Below are the code and all the weights of a small trained network. Each question names an input and a class and asks about switching units off, where a switched-off unit gives its printed mean instead of its output.

import numpy as np


def w(rows, s, z=0):
    codes = np.array(rows[::2]) - 128.0
    scale = np.full(codes.shape[1], s)
    scale[-1] = z or s
    return codes * scale


def norm(h):
    return h / np.sqrt((h * h).mean(-1, keepdims=True) + 1e-5)


def f(y):
    return np.maximum(y, 0)


def log_softmax(a):
    a = a - a.max(-1, keepdims=True)
    return a - np.log(np.exp(a).sum(-1, keepdims=True))


def net(x, mask):
    res = np.array(x, float).reshape(1, 6) / 4 @ E
    u = 0
    for l in range(2):
        y = f(norm(res) @ A[l][:, :-1].T + A[l][:, -1])
        res = res + np.where(mask[u : u + 5], y, B[l][:, -1]) @ B[l][:, :-1]
        u += 5
    return log_softmax(norm(res)[-1] @ U[:, :-1].T + U[:, -1])


A, B = {}, {}
E = w([
[229,103,193,70,183,164,115,82,63,163],'x0',
[69,111,132,154,82,188,121,112,136,64],'x1',
[135,89,91,129,135,112,146,150,132,173],'x2',
[26,171,112,137,91,134,111,148,160,176],'x3',
[175,175,134,136,209,130,183,145,188,254],'x4',
[35,97,226,184,178,193,204,34,96,163],'x5',
],0.007)
A[0] = w([
[121,131,126,127,148,184,169,82,133,148,91],'0.n1',
[245,136,125,107,136,126,144,99,91,143,40],'0.n2',
[113,114,125,149,68,143,119,108,108,52,67],'0.n3',
[121,141,55,110,92,107,128,159,167,167,2],'0.n4',
[202,98,129,94,149,145,152,115,62,135,46],'0.n5',
],0.012,0.0035)
B[0] = w([
[148,120,160,173,137,186,89,148,104,173,225],'0.n1',
[143,77,105,139,149,64,93,94,99,132,254],'0.n2',
[130,98,87,80,134,148,210,102,120,95,251],'0.n3',
[147,248,133,124,125,94,73,148,132,149,228],'0.n4',
[159,92,118,40,160,68,66,154,116,174,235],'0.n5',
],0.013,0.0062)
A[1] = w([
[152,151,171,177,143,216,95,162,71,165,33],'1.n1',
[147,103,73,111,144,147,80,135,91,108,115],'1.n2',
[126,75,114,111,66,158,203,133,111,39,25],'1.n3',
[116,254,87,211,99,79,42,165,179,107,67],'1.n4',
[103,83,207,170,144,187,152,153,132,197,2],'1.n5',
],0.0092,0.0018)
B[1] = w([
[79,144,165,180,97,172,189,123,168,119,190],'1.n1',
[68,119,120,200,175,111,137,122,153,75,184],'1.n2',
[133,98,68,111,58,172,113,130,187,15,204],'1.n3',
[101,176,151,57,58,110,185,156,170,170,254],'1.n4',
[116,193,204,254,146,178,108,109,109,175,201],'1.n5',
],0.011,0.0091)
U = w([
[111,101,79,96,86,203,166,104,126,33,247],'0',
[107,156,209,212,145,217,155,100,112,187,98],'1',
[125,249,127,53,66,89,166,197,188,182,6],'2',
[184,66,143,89,203,60,50,124,89,173,140],'3',
],0.013,0.0011)

Each question gives the input, the list of numbers given to net, and the class t.
The units are the neurons (one row each of A and B). Each row of codes is followed by its name. A weight is (code - 128) times the scale printed after its matrix; where a second scale follows, it is the last column's (A, B and U).
mask holds one flag per neuron, layer by layer. A switched-off neuron (its flag False) gives its mean, the last column of its row in B, instead of its output. The means were averaged over made-up inputs and are rounded, as every weight is.
A unit's drop is (log p(t) with every unit on - log p(t) with that unit switched off) / (log p(t) with every unit on - log p(t) with every unit switched off).
The circuit of an input: a set's keep is (log p(t) with only the set's units on - log p(t) with every unit switched off) / (log p(t) with every unit on - log p(t) with every unit switched off). Starting from all 10 units, units are removed one at a time, each time the one whose removal leaves the highest keep (on an exact tie, the one counted first), for as long as the keep stays at least 0.8.
units of the circuit, in order: the units of the circuit, biggest drop first
k most important neurons: the k neurons with the biggest drops, biggest first
k most important neurons of layer l: the k neurons of layer l with the biggest drops, biggest first
drop of u: that unit's drop, to one decimal
input [7,3,-4,-4,-5,1], class 3: units of the circuit, in order : [0.n5]
input [-2,-1,5,1,-7,-4], class 0: 2 most important neurons : [0.n3; 1.n3]
input [7,-6,-6,8,7,0], class 3: 2 most important neurons : [0.n2; 1.n4]
input [-6,1,1,-1,-3,-2], class 0: 3 most important neurons : [0.n3; 1.n3; 0.n5]
input [2,-6,4,-7,4,8], class 3: 2 most important neurons : [0.n5; 0.n2]
input [2,7,-2,4,-1,3], class 0: 3 most important neurons : [0.n3; 1.n3; 0.n4]
input [5,-8,3,5,-1,4], class 3: 2 most important neurons : [0.n5; 0.n2]
input [-5,-3,1,-5,-3,-2], class 0: 2 most important neurons : [0.n3; 1.n3]
input [6,6,-5,-6,8,2], class 3: 2 most important neurons of layer 0 : [0.n5; 0.n2]
input [5,4,1,8,-4,-4], class 0: drop of 0.n3 : 1.3
input [-5,5,3,-4,0,-2], class 0: drop of 0.n3 : 4.6
input [-5,0,-8,4,-6,-4], class 0: drop of 0.n3 : 2.4
